The symbols move the points like this.
s250 § s370
s250 * s200
s250 @ s120
s250 ! s657
s250 ^ s401
s317 § s938
s317 * s370
s317 @ s401
s317 ! s250
s317 ^ s899
s261 § s81
s261 * s968
s261 @ s189
s261 ! s499
s261 ^ s424
s899 § s378
s899 * s317
s899 @ s122
s899 ! s401
s899 ^ s499
s632 § s592
s632 * s455
s632 @ s200
s632 ! s567
s632 ^ s370
s657 § s200
s657 * s930
s657 @ s893
s657 ! s97
s657 ^ s120
s60 § s313
s60 * s445
s60 @ s968
s60 ! s378
s60 ^ s81
s410 § s677
s410 * s560
s410 @ s355
s410 ! s651
s410 ^ s450
s424 § s634
s424 * s261
s424 @ s746
s424 ! s189
s424 ^ s272
s357 § s793
s357 * s592
s357 @ s370
s357 ! s632
s357 ^ s938
s968 § s60
s968 * s378
s968 @ s499
s968 ! s899
s968 ^ s261
s352 § s66
s352 * s796
s352 @ s560
s352 ! s416
s352 ^ s677
s499 § s968
s499 * s899
s499 @ s545
s499 ! s122
s499 ^ s189
s592 § s120
s592 * s893
s592 @ s632
s592 ! s455
s592 ^ s357
s355 § s410
s355 * s651
s355 @ s66
s355 ! s342
s355 ^ s726
s781 § s272
s781 * s746
s781 @ s838
s781 ! s863
s781 ^ s796
s200 § s632
s200 * s567
s200 @ s657
s200 ! s930
s200 ^ s250
s620 § s687
s620 * s677
s620 @ s450
s620 ! s410
s620 ^ s97
s560 § s352
s560 * s416
s560 @ s651
s560 ! s712
s560 ^ s410
s567 § s455
s567 * s80
s567 @ s930
s567 ! s687
s567 ^ s200
s370 § s357
s370 * s632
s370 @ s250
s370 ! s200
s370 ^ s317
s120 § s250
s120 * s657
s120 @ s592
s120 ! s893
s120 ^ s793
s66 § s355
s66 * s342
s66 @ s352
s66 ! s796
s66 ^ s488
s793 § s401
s793 * s120
s793 @ s357
s793 ! s592
s793 ^ s176
s455 § s893
s455 * s8
s455 @ s567
s455 ! s80
s455 ^ s632
s122 § s899
s122 * s401
s122 @ s176
s122 ! s793
s122 ^ s545
s416 § s796
s416 * s838
s416 @ s712
s416 ! s634
s416 ^ s560
s651 § s560
s651 * s712
s651 @ s342
s651 ! s272
s651 ^ s355
s796 § s342
s796 * s781
s796 @ s416
s796 ! s838
s796 ^ s352
s313 § s189
s313 * s545
s313 @ s60
s313 ! s445
s313 ^ s863
s272 § s712
s272 * s424
s272 @ s781
s272 ! s746
s272 ^ s342
s712 § s416
s712 * s634
s712 @ s272
s712 ! s424
s712 ^ s651
s342 § s651
s342 * s272
s342 @ s796
s342 ! s781
s342 ^ s66
s189 § s261
s189 * s499
s189 @ s313
s189 ! s545
s189 ^ s746
s893 § s657
s893 * s97
s893 @ s455
s893 ! s8
s893 ^ s592
s488 § s726
s488 * s66
s488 @ s677
s488 ! s352
s488 ^ s687
s634 § s838
s634 * s81
s634 @ s424
s634 ! s261
s634 ^ s712
s97 § s930
s97 * s620
s97 @ s8
s97 ! s450
s97 ^ s893
s863 § s746
s863 * s313
s863 @ s81
s863 ! s60
s863 ^ s838
s930 § s567
s930 * s687
s930 @ s97
s930 ! s620
s930 ^ s657
s8 § s97
s8 * s450
s8 @ s80
s8 ! s726
s8 ^ s455
s378 § s445
s378 * s938
s378 @ s899
s378 ! s317
s378 ^ s968
s938 § s176
s938 * s357
s938 @ s317
s938 ! s370
s938 ^ s378
s445 § s545
s445 * s176
s445 @ s378
s445 ! s938
s445 ^ s60
s176 § s122
s176 * s793
s176 @ s938
s176 ! s357
s176 ^ s445
s838 § s781
s838 * s863
s838 @ s634
s838 ! s81
s838 ^ s416
s545 § s499
s545 * s122
s545 @ s445
s545 ! s176
s545 ^ s313
s726 § s450
s726 * s355
s726 @ s488
s726 ! s66
s726 ^ s80
s80 § s8
s80 * s726
s80 @ s687
s80 ! s488
s80 ^ s567
s450 § s620
s450 * s410
s450 @ s726
s450 ! s355
s450 ^ s8
s687 § s80
s687 * s488
s687 @ s620
s687 ! s677
s687 ^ s930
s746 § s424
s746 * s189
s746 @ s863
s746 ! s313
s746 ^ s781
s81 § s863
s81 * s60
s81 @ s261
s81 ! s968
s81 ^ s634
s401 § s317
s401 * s250
s401 @ s793
s401 ! s120
s401 ^ s122
s677 § s488
s677 * s352
s677 @ s410
s677 ! s560
s677 ^ s620

In the rows, 162 stands for zero.

The rows follow the links: the fewer symbols apart two points are, the more alike their rows tend to be.

Each row is also shifted at random along 2 hidden directions that mean nothing.

Some points, each with a row of numbers:
s352 -> 200,155,142,146,164,175,155,147,171,143,160,182,177,165,143,187,180,176,171,152,127,166,151,158,146,163,149,154,159,140,172,154,154,123
s560 -> 149,158,148,146,167,176,149,145,169,136,167,183,172,165,138,176,177,147,167,155,131,153,154,157,148,159,151,153,152,142,175,143,154,125
s657 -> 175,182,172,168,163,157,159,154,150,143,154,136,158,161,183,182,153,178,122,168,167,175,158,149,178,179,173,174,173,188,152,169,146,184
s272 -> 194,138,145,155,156,166,169,165,172,173,160,196,178,164,139,155,175,194,200,147,137,167,158,169,136,150,144,149,153,127,172,163,172,129
s455 -> 190,182,168,161,171,165,148,145,157,135,166,135,154,162,172,191,157,118,123,173,163,147,166,155,185,172,171,170,163,188,162,148,141,178
s793 -> 168,174,177,170,163,154,161,166,156,175,173,135,140,160,177,148,148,88,142,179,198,133,177,176,187,160,174,168,157,192,158,150,163,204
s80 -> 166,178,163,155,169,169,148,143,159,124,154,148,164,161,167,200,165,176,127,162,144,176,153,141,168,180,165,169,169,176,159,157,138,157
s687 -> 118,182,165,159,163,171,154,146,154,120,143,151,173,163,171,197,165,232,125,158,138,198,142,131,159,183,169,170,181,171,153,176,142,146
s250 -> 158,181,177,171,164,153,160,164,151,162,161,131,147,159,184,162,146,140,130,173,188,158,167,161,183,170,175,173,169,192,152,165,154,198
s930 -> 126,188,174,155,170,172,143,137,158,120,166,136,154,161,171,192,163,120,112,173,160,150,160,145,180,174,173,170,164,190,161,145,135,172
s545 -> 140,152,168,175,152,150,181,187,160,201,161,164,157,160,170,123,148,183,186,158,189,166,169,174,159,154,164,162,165,160,153,179,184,182
s651 -> 232,142,139,149,160,170,162,157,172,155,156,191,181,166,140,179,182,206,187,148,123,176,149,160,143,159,146,152,158,129,171,163,161,123
s899 -> 152,159,173,177,156,148,173,181,156,196,167,151,150,158,172,129,147,141,172,171,197,150,175,178,173,153,167,164,159,174,157,166,178,193
s357 -> 184,172,177,174,163,150,164,169,153,174,163,135,146,159,183,155,144,132,142,175,192,150,172,167,182,163,174,170,164,191,155,162,161,202
s677 -> 207,163,148,142,171,179,142,137,170,126,171,167,168,163,146,194,180,125,151,161,128,145,156,157,161,165,155,156,153,157,177,139,143,135
s781 -> 153,143,146,149,163,170,162,161,177,169,168,194,169,161,138,148,174,150,192,154,145,153,163,172,144,147,147,150,149,133,173,153,173,131
s189 -> 172,141,156,166,155,154,177,183,167,200,166,179,159,159,154,126,159,161,201,157,173,156,168,181,152,145,154,156,154,141,166,164,185,164
s60 -> 231,138,156,171,153,149,184,187,167,211,164,174,161,160,155,125,160,174,207,155,177,158,169,182,152,147,154,156,157,144,161,171,188,172

Complete each set of four: the symbols that take the first to the second take the third to the fourth, perhaps in another order.
Answers are names.
A 168,153,165,174,151,148,181,182,156,203,166,158,151,161,168,125,151,148,184,165,192,154,175,182,164,152,163,161,160,163,159,171,183,185
B 204,173,173,166,169,154,154,161,157,167,178,130,142,159,174,160,149,76,139,176,194,127,178,175,189,160,171,168,155,191,161,143,156,205
C 196,182,168,164,170,164,150,148,157,136,159,140,159,160,171,195,161,155,123,169,157,163,160,150,176,177,170,171,168,183,159,158,143,174
D s677

A 218,178,164,163,163,159,160,154,151,140,150,143,165,161,174,195,157,200,132,166,152,184,153,144,172,181,169,171,178,180,153,172,145,174
B 196,174,161,164,164,162,160,151,151,132,142,151,177,162,177,203,166,239,131,156,140,202,142,134,161,185,168,174,182,170,151,180,145,157
C 183,159,173,184,149,141,186,188,148,199,147,149,161,161,187,139,140,239,169,161,187,197,160,163,161,169,167,171,183,172,143,199,179,197
D s793

A 207,147,144,145,169,174,155,150,173,147,166,190,172,163,135,176,183,150,182,152,128,151,159,165,148,155,145,149,147,136,177,144,157,125
B 158,150,145,150,161,173,159,155,171,153,157,191,180,165,139,172,177,199,181,151,127,175,150,157,140,161,149,153,160,133,170,162,163,121
C 155,163,151,150,166,176,151,143,169,128,157,171,175,165,150,194,174,180,152,157,128,172,148,148,152,171,156,160,163,151,167,154,145,130
D s355

A 170,168,174,174,160,149,165,171,157,184,171,139,145,159,177,142,146,111,151,174,200,139,180,177,181,156,173,168,159,185,159,159,167,202
B 213,165,173,173,159,147,169,173,154,188,167,139,147,159,177,148,150,127,154,173,193,144,177,175,183,159,171,167,161,184,158,160,167,202
C 229,179,167,162,171,161,152,148,157,146,165,137,153,162,172,187,156,128,129,172,164,151,164,156,183,172,168,169,164,186,160,151,145,182
D s455

A 202,171,154,156,165,167,155,143,160,128,150,159,175,165,165,199,170,210,141,155,131,187,148,140,158,178,160,167,174,165,160,168,145,146
B 283,169,153,157,171,165,156,145,159,143,157,148,162,161,162,198,168,148,137,166,143,159,158,154,173,173,161,167,166,174,165,151,141,170
C 179,162,171,170,160,152,163,172,161,189,178,146,142,160,171,135,149,84,162,174,201,128,180,181,185,152,167,167,150,180,163,148,173,203
D s445

A 164,141,150,154,160,166,164,166,173,174,165,191,171,159,139,144,173,155,198,153,148,151,162,175,143,146,148,148,149,129,175,154,174,134
B 29,157,168,164,159,165,160,171,167,177,172,176,157,161,154,125,159,121,183,163,184,141,170,174,155,143,161,153,149,152,166,156,177,157
C 125,186,181,167,164,159,153,155,151,149,164,130,148,161,185,170,147,133,122,174,187,158,169,154,183,174,178,173,168,197,152,162,149,196
D s567

A 145,190,173,161,169,163,145,146,154,138,166,131,149,159,175,181,152,111,117,175,174,149,166,156,185,172,175,173,163,195,159,150,141,185
B 189,181,168,160,172,161,152,148,156,139,161,137,155,162,174,190,157,141,120,171,164,157,160,152,180,175,170,169,168,187,159,154,142,179
C 193,144,145,144,166,176,153,151,174,155,176,191,171,163,132,164,178,115,187,157,136,137,166,176,149,146,146,145,141,135,178,137,166,128
D s272

A 222,130,147,162,157,159,176,180,173,199,168,190,168,163,143,135,170,164,214,154,158,154,169,184,146,145,146,151,150,133,170,163,185,152
B 164,146,163,172,157,150,177,183,164,205,169,167,156,159,160,125,156,148,193,162,184,150,174,181,161,143,160,158,158,155,161,165,186,175
C 86,157,153,145,170,182,140,143,178,137,176,183,166,164,137,165,176,97,170,161,142,133,166,166,152,149,153,147,141,143,178,131,155,126
D s634

A 186,177,162,161,164,167,154,147,156,129,151,147,168,162,171,199,166,197,129,163,142,183,148,141,166,175,166,167,176,173,155,169,143,159
B 248,162,149,152,168,170,155,145,161,135,154,163,173,166,157,203,172,190,149,158,127,176,150,148,158,175,157,163,168,157,164,158,141,143
C 144,172,154,147,171,178,140,135,166,119,163,163,170,165,152,196,176,148,142,162,132,159,151,148,162,169,159,159,160,161,167,147,140,134
D s66

A 184,142,159,171,153,150,183,186,166,206,167,175,159,162,158,125,157,169,199,158,177,159,170,179,155,147,156,159,157,147,160,171,186,170
B 139,144,158,169,154,155,176,180,168,196,164,182,166,163,152,126,164,183,199,155,171,164,167,174,147,147,154,153,155,145,162,172,183,156
C 105,168,154,149,165,179,150,144,167,126,152,177,177,163,154,191,176,204,150,154,127,184,144,141,147,171,157,159,167,147,165,162,148,124
D s488

A 150,142,152,156,159,168,168,168,173,170,157,193,177,164,143,151,174,196,197,147,141,172,155,168,139,151,150,152,156,130,169,166,173,130
B 154,167,152,147,173,179,143,137,167,122,165,168,170,164,149,193,177,138,143,160,131,156,154,153,157,167,157,157,156,158,170,142,141,133
C 183,138,150,157,160,163,170,171,172,185,169,191,165,163,143,139,169,152,207,155,157,152,167,181,145,145,147,148,147,131,173,156,178,141
D s66

A 183,140,156,163,158,155,175,178,169,199,171,179,157,162,151,126,162,132,202,159,174,141,174,180,154,145,155,153,148,144,169,157,184,164
B 125,147,162,171,152,153,178,184,163,200,161,174,160,161,159,125,158,186,195,156,178,165,168,176,154,149,158,159,160,148,159,176,187,163
C 171,157,172,178,159,147,178,182,156,197,164,150,149,159,175,132,146,156,170,167,196,158,172,174,171,157,167,168,162,174,155,170,175,194
D s176

A 123,178,163,156,165,172,152,141,156,121,150,154,173,163,169,198,166,213,129,160,137,188,143,137,158,179,166,170,175,166,155,170,139,144
B 214,175,155,150,170,174,143,139,164,126,164,154,161,164,159,200,171,130,136,166,142,154,157,151,171,170,162,162,161,171,170,146,140,154
C 165,141,155,159,161,162,165,171,174,190,178,184,158,162,142,132,166,106,199,161,172,131,175,186,156,137,150,147,141,139,172,148,181,157
D s863

A 177,144,164,173,153,151,182,188,162,206,163,172,160,160,164,125,155,181,198,156,181,164,169,180,157,148,158,161,161,153,161,177,187,174
B 178,140,149,152,163,167,159,166,176,179,174,192,166,164,137,144,172,124,202,156,154,138,169,179,150,143,148,147,143,135,177,147,173,140
C 172,153,170,178,153,145,181,186,157,202,158,157,156,162,172,128,149,183,182,164,193,168,168,172,165,153,163,166,167,163,150,179,182,188
D s81

